Below are the code and all the weights of a small trained network. Each question names an input and a class and asks about switching units off, where a switched-off unit gives its printed mean instead of its output.

import numpy as np


def w(rows, s, z=0):
    codes = np.array(rows[::2]) - 128.0
    scale = np.full(codes.shape[1], s)
    scale[-1] = z or s
    return codes * scale


def norm(h):
    return h / np.sqrt((h * h).mean(-1, keepdims=True) + 1e-5)


def f(y):
    return y / 2 * (1 + np.tanh(0.7978845608 * (y + 0.044715 * y**3)))


def log_softmax(a):
    a = a - a.max(-1, keepdims=True)
    return a - np.log(np.exp(a).sum(-1, keepdims=True))


def net(x, mask):
    res = np.array(x, float).reshape(1, 6) / 4 @ E
    u = 0
    for l in range(4):
        y = f(norm(res) @ A[l][:, :-1].T + A[l][:, -1])
        res = res + np.where(mask[u : u + 6], y, B[l][:, -1]) @ B[l][:, :-1]
        u += 6
    return log_softmax(norm(res)[-1] @ U[:, :-1].T + U[:, -1])


A, B = {}, {}
E = w([
[126,78,200,106,130,116,186,109,157,162],'x0',
[126,152,197,134,139,24,120,99,145,126],'x1',
[129,182,109,70,146,140,122,78,107,78],'x2',
[109,90,178,133,123,76,130,113,77,81],'x3',
[32,202,147,96,93,141,134,133,191,126],'x4',
[78,185,113,2,153,98,54,141,178,196],'x5',
],0.0049)
A[0] = w([
[104,132,170,179,79,103,155,113,134,133,74],'L0N0',
[86,203,86,51,141,127,109,146,187,121,11],'L0N1',
[164,43,69,196,128,161,156,149,62,81,31],'L0N2',
[76,157,150,95,96,134,140,72,63,3,5],'L0N3',
[130,110,128,96,135,107,127,179,83,144,94],'L0N4',
[125,164,114,166,110,177,166,95,76,57,68],'L0N5',
],0.0053,0.002)
B[0] = w([
[83,170,183,98,132,59,142,84,106,130,146],'L0N0',
[96,156,135,94,69,222,106,67,3,196,238],'L0N1',
[142,104,128,203,144,219,82,10,48,88,252],'L0N2',
[134,112,74,189,193,188,100,80,98,98,173],'L0N3',
[192,130,102,130,145,123,122,129,89,123,130],'L0N4',
[187,159,131,176,137,152,95,139,157,160,182],'L0N5',
],0.0053,0.0036)
A[1] = w([
[68,182,176,136,136,67,112,153,146,93,110],'L1N0',
[155,63,137,106,166,144,122,171,187,196,164],'L1N1',
[129,253,115,212,107,190,211,112,220,93,16],'L1N2',
[139,155,64,115,136,153,104,165,132,123,2],'L1N3',
[63,104,192,111,106,164,218,85,177,134,97],'L1N4',
[100,92,97,198,60,233,228,203,186,142,90],'L1N5',
],0.0052,0.0019)
B[1] = w([
[110,118,180,215,184,174,203,106,64,128,171],'L1N0',
[150,140,52,106,150,115,96,158,115,15,170],'L1N1',
[161,84,92,229,146,203,37,27,43,105,231],'L1N2',
[65,133,223,163,110,117,124,192,83,154,135],'L1N3',
[143,167,114,49,185,65,199,217,88,198,201],'L1N4',
[180,41,93,68,166,79,204,181,124,2,249],'L1N5',
],0.0043,0.002)
A[2] = w([
[133,102,130,93,147,176,113,113,30,149,221],'L2N0',
[80,125,251,150,163,63,184,98,121,96,134],'L2N1',
[179,64,112,253,82,154,93,92,150,142,54],'L2N2',
[133,113,137,166,120,156,122,59,95,40,27],'L2N3',
[67,188,159,182,85,123,129,49,142,29,5],'L2N4',
[150,162,171,164,104,42,163,107,162,122,24],'L2N5',
],0.0056,0.0018)
B[2] = w([
[105,127,124,214,137,134,153,79,193,126,253],'L2N0',
[140,133,164,253,99,113,169,169,170,139,187],'L2N1',
[179,170,122,185,204,173,90,39,70,80,251],'L2N2',
[155,116,130,147,219,148,77,74,69,86,226],'L2N3',
[220,54,80,99,193,113,131,134,135,111,170],'L2N4',
[52,114,166,116,88,109,200,187,81,124,128],'L2N5',
],0.0056,0.0045)
A[3] = w([
[23,225,140,39,127,229,61,114,20,232,115],'L3N0',
[95,72,155,16,222,9,125,11,191,120,106],'L3N1',
[91,60,214,199,169,106,94,47,3,98,200],'L3N2',
[29,144,150,31,107,114,125,149,167,146,103],'L3N3',
[146,97,251,119,104,23,149,120,107,168,82],'L3N4',
[208,65,77,16,165,208,21,23,135,158,2],'L3N5',
],0.0034,0.0019)
B[3] = w([
[96,220,86,177,101,79,177,25,219,191,231],'L3N0',
[150,32,73,127,167,189,190,155,118,100,140],'L3N1',
[162,195,130,194,178,180,168,118,140,135,254],'L3N2',
[190,170,85,146,204,139,118,67,65,110,155],'L3N3',
[85,140,145,163,73,164,181,194,112,60,134],'L3N4',
[66,130,237,178,143,65,254,184,122,114,188],'L3N5',
],0.0056,0.0048)
U = w([
[151,102,121,89,114,63,8,176,128,146,70],'0',
[80,229,82,84,109,128,117,56,175,218,188],'1',
[98,121,212,170,111,65,208,197,138,135,162],'2',
[133,104,166,66,42,134,64,117,136,94,1],'3',
[101,101,92,104,24,211,89,179,157,105,51],'4',
[178,46,90,13,175,109,173,198,134,106,121],'5',
[138,113,162,88,55,136,72,128,139,111,19],'6',
[191,117,119,211,192,187,117,59,93,77,192],'7',
],0.011,0.0052)

Each question gives the input, the list of numbers given to net, and the class t.
The units are the neurons (one row each of A and B). Each row of codes is followed by its name. A weight is (code - 128) times the scale printed after its matrix; where a second scale follows, it is the last column's (A, B and U).
mask holds one flag per neuron, layer by layer. A switched-off neuron (its flag False) gives its mean, the last column of its row in B, instead of its output. The means were averaged over made-up inputs and are rounded, as every weight is.
A unit's drop is (log p(t) with every unit on - log p(t) with that unit switched off) / (log p(t) with every unit on - log p(t) with every unit switched off).
The circuit of an input: a set's keep is (log p(t) with only the set's units on - log p(t) with every unit switched off) / (log p(t) with every unit on - log p(t) with every unit switched off). Starting from the 12 units with the biggest drops (on a tie, the unit counted first), units are removed one at a time, each time the one whose removal leaves the highest keep (on an exact tie, the one counted first), for as long as the keep stays at least 0.8.
circuit, biggest first: the units of the circuit, biggest drop first
most important unit: the unit with the biggest drop
k most important neurons: the k neurons with the biggest drops, biggest first
k most important neurons of layer l: the k neurons of layer l with the biggest drops, biggest first
drop when u is switched off: that unit's drop, to one decimal
input [4,1,2,8,6,4], class 2: circuit, biggest first -> (L2N1 L2N2)
input [5,-1,0,-2,-2,4], class 5: circuit, biggest first -> (L0N2 L3N1 L2N2)
input [-1,1,-8,-4,5,1], class 5: circuit, biggest first -> (L1N5 L0N2 L3N0 L3N2)
input [-4,7,-8,6,7,8], class 2: circuit, biggest first -> (L1N0 L2N1)
input [6,8,5,8,8,4], class 2: most important unit -> L2N1
input [7,0,4,4,7,-1], class 2: 2 most important neurons -> (L1N4 L2N1)
input [-1,-1,-2,3,1,1], class 2: 4 most important neurons -> (L0N2 L1N2 L2N1 L0N1)
input [-1,-3,-5,5,-3,8], class 1: 3 most important neurons -> (L1N5 L2N4 L3N0)
input [8,-5,-7,-7,5,-5], class 5: 2 most important neurons -> (L1N5 L1N4)
input [8,-1,-7,-5,2,-3], class 5: 2 most important neurons of layer 1 -> (L1N5 L1N1)
input [-1,7,-3,-1,3,3], class 2: 2 most important neurons -> (L2N1 L1N0)
input [6,-7,-2,-5,-7,3], class 5: 2 most important neurons of layer 1 -> (L1N2 L1N5)
input [-8,3,-8,3,-5,4], class 0: 2 most important neurons of layer 0 -> (L0N2 L0N1)
input [4,4,-7,-7,-7,2], class 5: most important unit -> L0N2
input [0,-5,3,-4,3,0], class 1: drop when L0N1 is switched off -> 0.5
input [7,7,-6,3,-6,0], class 2: drop when L2N0 is switched off -> 0.0
input [-6,1,1,-7,-7,3], class 1: drop when L1N5 is switched off -> 0.1
input [4,0,4,-3,2,-1], class 1: drop when L1N4 is switched off -> 0.2
